-2.51   0.55   2.19   3.69  -1.15   0.64   1.70   3.15   0.80  -3.03
 0.93  -1.69   6.40   5.73   1.03  -0.96   1.12   1.90  -2.27   0.05
 6.21   4.75   0.15  -1.61   0.69  -2.00   3.00  -3.54   0.69   2.71
-4.17  -6.27   0.22  -2.58  -2.93  -2.54   3.71  -2.03  -0.71   0.93
Counting starts at 0.
The entry in row 0 and column 1: 0.55
The entry at row 2, column 0: 6.21
Which number is the bottom-right entry? 0.93
Which number is the entry directly above the smallest entry? 4.75
Which number is the top-right entry? -3.03
Which number is the entry just right of the largest entry? 5.73
The entry in the top-left corner is -2.51
The bottom-left entry: -4.17
The entry at row 1, column 0 is 0.93
Which number is the entry directly above -2.03? -3.54
Which number is the entry directly below 0.15? 0.22
The entry directly above 2.71 is 0.05
Which number is the entry just left of -2.03? 3.71
Which number is the entry just left of 3.71? -2.54
The entry at row 2, column 2: 0.15
The entry directly above 5.73 -> 3.69
Which number is the entry in row 0 and column 2? 2.19
The entry directly below 1.12: 3.00
The entry directly above -0.96 is 0.64

M = [[-0.89, 1.30, -0.64, 0.18, 0.95], [1.96, 0.04, 1.41, 0.53, 0.70], [-0.25, 1.15, -1.89, 0.65, -0.38], [1.02, 0.77, 0.85, 0.25, -1.29], [-0.22, 1.04, 1.38, 0.40, 0.49], [0.94, 1.02, 0.34, 0.63, -1.19], [0.30, 0.27, -0.49, 0.35, 0.08], [-0.10, 1.31, 2.00, 0.28, -0.11], [-0.68, -1.96, -1.66, -0.36, -0.64], [0.67, 1.53, 0.49, 0.74, -0.05]]
The third entry in reading order -> -0.64
The 3rd smallest entry: -1.66
Which number is the third largest entry?
A: 1.53
Which number is the minimum?
A: -1.96
The second entry in reading order: 1.30
Which number is the entry just left of 0.95?
A: 0.18
The first entry in reading order -> -0.89
Which number is the entry just left of the smallest entry?
A: -0.68
Which number is the entry just right of 1.41?
A: 0.53
The maximum is 2.00
Which number is the entry just right of 0.85?
A: 0.25
Which number is the entry just right of 0.27?
A: -0.49
The entry just right of 0.77 -> 0.85
The entry just right of 1.96: 0.04
The entry just right of 0.65 -> -0.38

X =
[[-4.89 -5.22 -2.30 -0.40 -4.94 -3.12  5.17 -3.31  5.03  1.19  3.49 -0.51
  -1.92 -4.85 -0.10]
 [ 5.31 -5.56  3.93  0.22  0.96  1.07  5.06 -0.07 -5.38 -3.89 -2.78  2.62
  -0.92 -2.52 -3.82]
 [-0.76  3.90 -4.94  2.26 -2.39 -3.45 -4.46 -3.78 -4.25 -1.37  1.13  0.55
   3.74  2.96 -0.25]
 [ 4.38 -5.23 -4.17  1.87 -2.16 -3.33 -5.50  0.04 -4.94  5.04  5.10 -4.38
   2.32  3.57  5.47]
 [ 2.94  3.94 -2.09 -1.37  3.77  2.39  3.31  1.91  4.18 -0.92  2.18  0.69
  -4.91  3.13 -2.01]
 [ 3.62 -5.60  5.46  5.61 -2.72 -4.24  5.16 -0.38 -0.17 -0.06  0.62 -4.89
   5.45 -1.10  2.85]
 [-4.48 -5.07  5.45  4.79 -1.17 -4.36 -4.23  3.84 -0.61 -5.48  1.09  5.16
   5.42  0.79  0.15]
 [-4.11  5.14 -1.18 -0.95 -2.35  0.68  1.30 -4.06 -2.56 -1.69 -4.41  3.70
  -3.57  4.12  1.48]]
The entry just right of -2.30 -> -0.40
The entry just left of -2.39 is 2.26
Read off the entry just left of -3.12.
Answer: -4.94
Read off the entry just right of -4.38.
Answer: 2.32
Read off the entry just left of 3.77.
Answer: -1.37
Read off the entry just left of the smallest entry.
Answer: 3.62
Read off the entry just left of 1.91.
Answer: 3.31
Read off the largest entry.
Answer: 5.61
The entry just right of -2.35 is 0.68
Read off the entry just left of the largest entry.
Answer: 5.46
Read off the entry just right of 5.14.
Answer: -1.18
The entry just right of 3.74 -> 2.96

array([ 0.31,  0.39,  0.60, -1.55,  0.26,  1.38, -0.10, -0.11,  1.06,
        0.20,  6.26])
The smallest entry: -1.55
Give the entry just right of the smallest entry.
0.26
The entry just left of -1.55 -> 0.60
The median entry: 0.31
Give the entry just right of -0.10.
-0.11
Give the entry just right of 1.06.
0.20

((96, 100, 166, 117, 97, 115, 114, 110, 111, 107, 108, 104, 109, 125, 213), (108, 36, 83, 101, 119, 123, 27, 111, 120, 109, 109, 124, 109, 117, 70), (105, 73, 155, 104, 105, 89, 137, 93, 97, 103, 110, 124, 96, 109, 66), (101, 81, 81, 113, 113, 101, 85, 90, 96, 107, 107, 125, 93, 100, 56), (113, 100, 148, 115, 110, 124, 180, 97, 117, 124, 124, 119, 114, 102, 43), (100, 76, 126, 107, 98, 113, 99, 122, 106, 123, 95, 78, 117, 116, 30))
The 1st entry in reading order?
A: 96
The third smallest entry is 36
The fifth entry in reading order?
A: 97
The entry just left of the largest entry?
A: 125
The entry just left of the smallest entry?
A: 123
The smallest entry?
A: 27
The entry just right of the smallest entry?
A: 111
The entry just left of 126?
A: 76
The second smallest entry is 30
The entry just left of 103?
A: 97
The entry just left of 148 is 100

Read these off the row that follows.
1) Read off the entry just left of the centre entry.
2) Read off the minimum.
[ 0.90  1.29 -6.23  0.84  0.68 -2.26 -0.27  0.53  4.75]
1) 0.84
2) -6.23

Questions about the matrix below. Indices start at 0.
1) Which number is the entry just left of -0.76?
2) Which number is the entry in the bottom-left corner?
3) Which number is the entry in the top-left corner?
4) Which number is the smallest entry?
5) Which number is the entry just left of the smallest entry?
6) Which number is the entry directly above 1.37?
7) Which number is the entry just right of -0.19?
8) Which number is the entry at row 1, column 0?
[[-0.14  0.02 -2.72  0.32 -0.47  0.14 -0.70 -0.30  0.19  3.30]
 [ 0.00  0.00 -0.02  0.01  0.00  0.00  0.00 -0.01  0.00  0.01]
 [ 0.44 -0.42  2.48 -1.02  0.74  0.00  0.02  1.96 -0.76 -1.51]
 [ 0.02  0.03  0.50  0.05  0.07 -0.12  0.26 -0.26  0.03 -1.03]
 [-0.65  0.41  1.35 -0.51 -0.36  1.73 -0.83  2.15  0.34  3.39]
 [-1.03  0.68 -0.06 -0.16 -0.88  2.22 -1.26  1.87  0.77  5.85]
 [ 1.37 -1.35 -5.65 -0.19  0.49 -2.14 -0.88 -0.41 -1.39  2.20]]
1) 1.96
2) 1.37
3) -0.14
4) -5.65
5) -1.35
6) -1.03
7) 0.49
8) 0.00

W = [-0.074, -0.154, -0.093, -0.122, -0.023, -0.147, -0.029, -0.069, 0.164, -0.152]
Read off the smallest entry.
-0.154
The 1st entry from the left: -0.074
Read off the entry just right of the smallest entry.
-0.093
The last entry: -0.152
Read off the 5th entry from the end.
-0.147
Read off the third largest entry.
-0.029
